Below is a small trained network, with its code and all its weights. Each question gives an input and a class and asks what happens when units are switched off, that is, made to give their printed mean instead of their output.

import numpy as np


def w(rows, s, z=0):
    codes = np.array(rows[::2]) - 128.0
    scale = np.full(codes.shape[1], s)
    scale[-1] = z or s
    return codes * scale


def f(y):
    return y / 2 * (1 + np.tanh(0.7978845608 * (y + 0.044715 * y**3)))


def log_softmax(a):
    a = a - a.max(-1, keepdims=True)
    return a - np.log(np.exp(a).sum(-1, keepdims=True))


def net(x, mask):
    res = np.array(x, float).reshape(1, 3) / 4 @ E
    y = f(res @ A[0][:, :-1].T + A[0][:, -1])
    res = res + np.where(mask, y, B[0][:, -1]) @ B[0][:, :-1]
    return log_softmax(res[-1] @ U[:, :-1].T + U[:, -1])


A, B = {}, {}
E = w([
[16,104,217,226,145,119],'x0',
[61,209,113,94,101,34],'x1',
[206,97,199,91,2,100],'x2',
],0.0094)
A[0] = w([
[98,137,99,134,175,141,91],'neuron 0',
[109,154,187,216,121,154,124],'neuron 1',
[154,81,141,138,147,198,23],'neuron 2',
[139,80,202,106,58,75,108],'neuron 3',
[81,155,76,163,182,147,139],'neuron 4',
[112,122,77,144,188,109,78],'neuron 5',
[170,181,30,66,105,141,9],'neuron 6',
[205,166,67,93,143,146,114],'neuron 7',
[115,200,145,74,128,21,44],'neuron 8',
[116,186,126,133,124,69,69],'neuron 9',
[152,104,177,120,76,85,66],'neuron 10',
[182,108,142,160,155,187,62],'neuron 11',
[61,173,148,99,69,40,204],'neuron 12',
[111,134,78,136,190,139,78],'neuron 13',
[162,48,176,179,132,207,98],'neuron 14',
[86,72,161,129,136,101,72],'neuron 15',
[81,114,178,183,135,91,114],'neuron 16',
[124,128,174,110,49,137,60],'neuron 17',
[106,125,189,177,136,117,79],'neuron 18',
[74,138,199,184,115,105,82],'neuron 19',
[189,149,199,154,39,128,132],'neuron 20',
[118,183,116,139,146,2,66],'neuron 21',
[87,178,126,118,100,86,71],'neuron 22',
[74,88,160,140,117,105,67],'neuron 23',
[121,129,81,145,178,110,66],'neuron 24',
[116,176,96,167,179,147,71],'neuron 25',
[101,186,118,135,101,81,76],'neuron 26',
],0.012,0.011)
B[0] = w([
[110,151,86,134,98,153,156],'neuron 0',
[161,127,99,84,127,58,188],'neuron 1',
[247,61,56,145,91,198,147],'neuron 2',
[70,184,96,140,94,160,217],'neuron 3',
[65,187,97,145,98,149,199],'neuron 4',
[123,157,83,129,68,174,156],'neuron 5',
[205,121,88,83,103,73,183],'neuron 6',
[152,153,122,77,157,75,208],'neuron 7',
[164,81,122,156,142,150,177],'neuron 8',
[192,109,124,160,123,160,147],'neuron 9',
[96,155,64,145,59,164,173],'neuron 10',
[169,49,141,155,152,155,158],'neuron 11',
[128,115,158,156,192,154,245],'neuron 12',
[111,140,91,140,86,143,164],'neuron 13',
[139,83,157,168,188,159,205],'neuron 14',
[173,120,101,120,108,113,142],'neuron 15',
[178,152,111,107,134,81,185],'neuron 16',
[123,148,64,149,60,159,166],'neuron 17',
[191,118,83,81,102,94,161],'neuron 18',
[172,119,92,83,119,79,182],'neuron 19',
[75,174,88,144,119,141,230],'neuron 20',
[159,83,137,152,153,177,168],'neuron 21',
[187,64,124,141,128,174,153],'neuron 22',
[188,103,83,94,76,109,147],'neuron 23',
[143,130,91,138,67,157,144],'neuron 24',
[126,151,88,131,66,167,158],'neuron 25',
[186,73,130,142,135,180,152],'neuron 26',
],0.014,0.013)
U = w([
[69,191,95,154,31,191,95],'0',
[201,120,110,47,106,5,98],'1',
[169,35,147,192,176,215,80],'2',
[4,198,196,132,245,70,253],'3',
[100,124,194,106,108,115,97],'4',
],0.014,0.024)

Each question gives the input, the list of numbers given to net, and the class t.
The units are the neurons (one row each of A and B). Each row of codes is followed by its name. A weight is (code - 128) times the scale printed after its matrix; where a second scale follows, it is the last column's (A, B and U).
mask holds one flag per neuron, in row order. A switched-off neuron (its flag False) gives its mean, the last column of its row in B, instead of its output. The means were averaged over made-up inputs and are rounded, as every weight is.
A unit's drop is (log p(t) with every unit on - log p(t) with that unit switched off) / (log p(t) with every unit on - log p(t) with every unit switched off).
The circuit of an input: a set's keep is (log p(t) with only the set's units on - log p(t) with every unit switched off) / (log p(t) with every unit on - log p(t) with every unit switched off). Starting from the 12 units with the biggest drops (on a tie, the unit counted first), units are removed one at a time, each time the one whose removal leaves the highest keep (on an exact tie, the one counted first), for as long as the keep stays at least 0.8.
units of the circuit, in order: the units of the circuit, biggest drop first
k most important neurons: the k neurons with the biggest drops, biggest first
drop when u is switched off: that unit's drop, to one decimal
input [-4,5,5], class 0: units of the circuit, in order : neuron 3
input [6,6,1], class 1: 2 most important neurons : neuron 19; neuron 16
input [8,8,-3], class 1: 2 most important neurons : neuron 19; neuron 16
input [6,-6,6], class 0: 2 most important neurons : neuron 3; neuron 20
input [7,-6,-7], class 0: 3 most important neurons : neuron 4; neuron 25; neuron 5
input [-5,7,7], class 0: 3 most important neurons : neuron 3; neuron 20; neuron 10
input [2,7,-6], class 2: 2 most important neurons : neuron 21; neuron 12
input [-5,6,6], class 0: 3 most important neurons : neuron 3; neuron 20; neuron 10
input [-4,-5,2], class 2: 2 most important neurons : neuron 1; neuron 14
input [6,2,5], class 1: 2 most important neurons : neuron 19; neuron 1
input [-7,-7,7], class 0: 4 most important neurons : neuron 20; neuron 3; neuron 10; neuron 1
input [0,7,-6], class 2: 2 most important neurons : neuron 21; neuron 12
input [3,1,-1], class 3: drop when neuron 6 is switched off : 0.2
input [-5,-5,-2], class 1: units of the circuit, in order : neuron 7
input [3,0,-2], class 3: drop when neuron 6 is switched off : 0.1
input [-7,0,-5], class 1: drop when neuron 7 is switched off : 0.1
